Here is a tiny trained network, its code and every weight. The questions are about switching its units off for an input and a target symbol, where a switched-off unit gives its printed mean instead of its output.

import numpy as np


def w(rows, s, z=0):
    codes = np.array(rows[::2]) - 128.0
    scale = np.full(codes.shape[1], s)
    scale[-1] = z or s
    return codes * scale


def f(y):
    return y / 2 * (1 + np.tanh(0.7978845608 * (y + 0.044715 * y**3)))


def softmax(a):
    e = np.exp(a - a.max(-1, keepdims=True))
    return e / e.sum(-1, keepdims=True)


def log_softmax(a):
    a = a - a.max(-1, keepdims=True)
    return a - np.log(np.exp(a).sum(-1, keepdims=True))


def net(x, mask):
    ids = ['αγδεηθμπστφψ'.index(c) for c in x.split()]
    T = len(ids)
    res = E[ids] + P[:T]
    r = res
    for j in range(3):
        rows = slice(4 * j, 4 * j + 4)
        q, k, v = (r @ M[0][rows].T for M in (Q, K, V))
        z = softmax(np.where(np.tri(T) > 0, q @ k.T / 4**0.5, -1e9)) @ v
        o = O[0][rows]
        res = res + np.where(mask[j], z, o[:, -1]) @ o[:, :-1]
    y = f(res @ A[0][:, :-1].T + A[0][:, -1])
    res = res + np.where(mask[3:19], y, B[0][:, -1]) @ B[0][:, :-1]
    return log_softmax(res[-1] @ U[:, :-1].T + U[:, -1])


Q, K, V, O, A, B = {}, {}, {}, {}, {}, {}
E = w([
[198,177,174],'α',
[179,195,82],'γ',
[3,116,80],'δ',
[98,169,202],'ε',
[32,131,137],'η',
[155,155,57],'θ',
[149,204,217],'μ',
[58,149,225],'π',
[79,134,4],'σ',
[54,142,56],'τ',
[127,214,156],'φ',
[129,153,71],'ψ',
],0.011)
P = w([
[136,223,41],'0',
[100,218,254],'1',
[88,129,209],'2',
[84,149,191],'3',
[73,166,177],'4',
[55,173,148],'5',
[41,212,125],'6',
[19,205,78],'7',
[8,242,108],'8',
],0.0089)
Q[0] = w([
[124,133,40],'head 1',
[78,175,131],'head 1',
[149,121,183],'head 1',
[146,214,235],'head 1',
[142,242,99],'head 2',
[144,202,134],'head 2',
[111,163,158],'head 2',
[105,164,122],'head 2',
[62,151,152],'head 3',
[95,247,74],'head 3',
[154,169,130],'head 3',
[174,10,81],'head 3',
],0.014)
K[0] = w([
[145,195,43],'head 1',
[106,119,135],'head 1',
[117,122,193],'head 1',
[137,101,163],'head 1',
[96,189,119],'head 2',
[119,108,70],'head 2',
[95,117,107],'head 2',
[141,80,68],'head 2',
[124,208,99],'head 3',
[187,143,76],'head 3',
[207,118,153],'head 3',
[1,83,231],'head 3',
],0.012)
V[0] = w([
[67,193,135],'head 1',
[139,132,87],'head 1',
[91,142,90],'head 1',
[130,144,159],'head 1',
[126,103,63],'head 2',
[98,141,171],'head 2',
[223,208,156],'head 2',
[123,119,103],'head 2',
[7,151,237],'head 3',
[169,136,123],'head 3',
[146,162,123],'head 3',
[52,68,115],'head 3',
],0.013)
O[0] = w([
[129,142,161,254],'head 1',
[157,148,158,118],'head 1',
[156,153,156,165],'head 1',
[122,142,61,152],'head 1',
[166,67,136,135],'head 2',
[134,148,148,142],'head 2',
[102,153,34,143],'head 2',
[127,108,126,135],'head 2',
[113,244,213,71],'head 3',
[131,114,99,141],'head 3',
[144,134,81,185],'head 3',
[93,96,218,53],'head 3',
],0.011,0.0094)
A[0] = w([
[128,231,137,83],'neuron 1',
[170,115,150,230],'neuron 2',
[163,121,106,143],'neuron 3',
[123,106,149,254],'neuron 4',
[143,157,178,120],'neuron 5',
[172,72,120,136],'neuron 6',
[100,131,99,72],'neuron 7',
[71,140,61,59],'neuron 8',
[75,132,131,202],'neuron 9',
[174,149,82,63],'neuron 10',
[250,140,151,119],'neuron 11',
[83,115,128,169],'neuron 12',
[105,111,201,142],'neuron 13',
[84,163,109,119],'neuron 14',
[115,117,165,152],'neuron 15',
[119,183,160,93],'neuron 16',
],0.014,0.0063)
B[0] = w([
[122,62,209,255],'neuron 1',
[198,147,81,143],'neuron 2',
[34,157,114,172],'neuron 3',
[229,154,69,153],'neuron 4',
[167,90,77,165],'neuron 5',
[87,73,145,162],'neuron 6',
[135,167,253,160],'neuron 7',
[105,149,207,243],'neuron 8',
[149,171,96,175],'neuron 9',
[106,139,215,208],'neuron 10',
[97,136,72,138],'neuron 11',
[209,177,153,145],'neuron 12',
[126,108,73,159],'neuron 13',
[173,119,143,200],'neuron 14',
[216,165,111,140],'neuron 15',
[128,13,109,191],'neuron 16',
],0.0066,0.011)
U = w([
[105,199,157,252],'α',
[82,254,77,185],'γ',
[236,224,76,180],'δ',
[135,124,183,112],'ε',
[206,152,156,80],'η',
[40,96,128,38],'θ',
[104,126,208,47],'μ',
[110,99,198,1],'π',
[153,97,58,193],'σ',
[126,155,85,252],'τ',
[104,165,196,53],'φ',
[20,113,134,109],'ψ',
],0.0087,0.0036)

Each question gives the input, a string of symbols that net reads in full, and the target symbol t.
The units are the heads (4 rows each of Q, K, V and O) and the neurons (one row each of A and B). Each row of codes is followed by its name. A weight is (code - 128) times the scale printed after its matrix; where a second scale follows, it is the last column's (O, A, B and U).
mask holds one flag per unit, heads first, then neurons. A switched-off unit (its flag False) gives its mean, the last column of its rows in O or B, instead of its output. The means were averaged over made-up inputs and are rounded, as every weight is.
A unit's drop is (log p(t) with every unit on - log p(t) with that unit switched off) / (log p(t) with every unit on - log p(t) with every unit switched off).
The circuit of an input: a set's keep is (log p(t) with only the set's units on - log p(t) with every unit switched off) / (log p(t) with every unit on - log p(t) with every unit switched off). Starting from the 12 units with the biggest drops (on a tie, the unit counted first), units are removed one at a time, each time the one whose removal leaves the highest keep (on an exact tie, the one counted first), for as long as the keep stays at least 0.8.
circuit, biggest first: the units of the circuit, biggest drop first
top k neurons: the k neurons with the biggest drops, biggest first
heads that matter: for each layer, one digit per head in row order, 1 if its drop is at least 0.15 and else 0, layers parted by /
drop when u is switched off: that unit's drop, to one decimal
input α η α α δ, target γ: circuit, biggest first	neuron 1; head 2; neuron 16
input ψ η σ δ, target σ: circuit, biggest first	head 3; neuron 10
input σ τ α τ σ θ, target σ: circuit, biggest first	head 3; head 2; neuron 8; neuron 10
input α ε δ σ, target γ: circuit, biggest first	neuron 1; neuron 16
input σ μ τ, target σ: circuit, biggest first	head 3; neuron 10; neuron 1
input θ ψ μ, target ψ: heads that matter	111
input σ α φ α ε, target σ: circuit, biggest first	head 3; neuron 10; neuron 8
input σ φ α σ γ, target σ: circuit, biggest first	head 3; head 2; neuron 8
input α α φ, target γ: circuit, biggest first	head 2
input α ψ τ τ φ τ, target γ: circuit, biggest first	neuron 1; neuron 16
input σ ε γ τ σ σ φ, target σ: circuit, biggest first	head 3; head 2; neuron 8; neuron 10
input γ α φ, target ψ: heads that matter	001
input τ μ ψ η σ σ, target δ: heads that matter	111
input α π ψ, target γ: heads that matter	010
input α σ γ φ, target γ: top 2 neurons	neuron 1; neuron 16
input α σ α θ α ε, target γ: top 2 neurons	neuron 1; neuron 16
input α θ σ π σ γ, target γ: top 3 neurons	neuron 1; neuron 16; neuron 3
input α σ σ ψ α μ ε φ η, target γ: heads that matter	001
input σ τ γ δ η ε φ σ α, target σ: heads that matter	011
input τ ψ α δ η α, target δ: heads that matter	010
input τ τ σ α ε μ, target δ: top 2 neurons	neuron 1; neuron 4
input σ σ ε σ δ, target σ: top neuron	neuron 8
input δ π α ε φ σ π δ μ, target η: top 2 neurons	neuron 15; neuron 4
input σ α δ π τ, target σ: top 2 neurons	neuron 8; neuron 10
input τ α τ ψ π ψ τ σ ψ, target δ: drop when neuron 6 is switched off	0.1
input σ π ε α η μ η φ σ, target σ: drop when neuron 16 is switched off	-0.2
input α δ φ σ α, target γ: drop when neuron 3 is switched off	0.1
input τ η α π σ, target δ: drop when neuron 8 is switched off	0.2
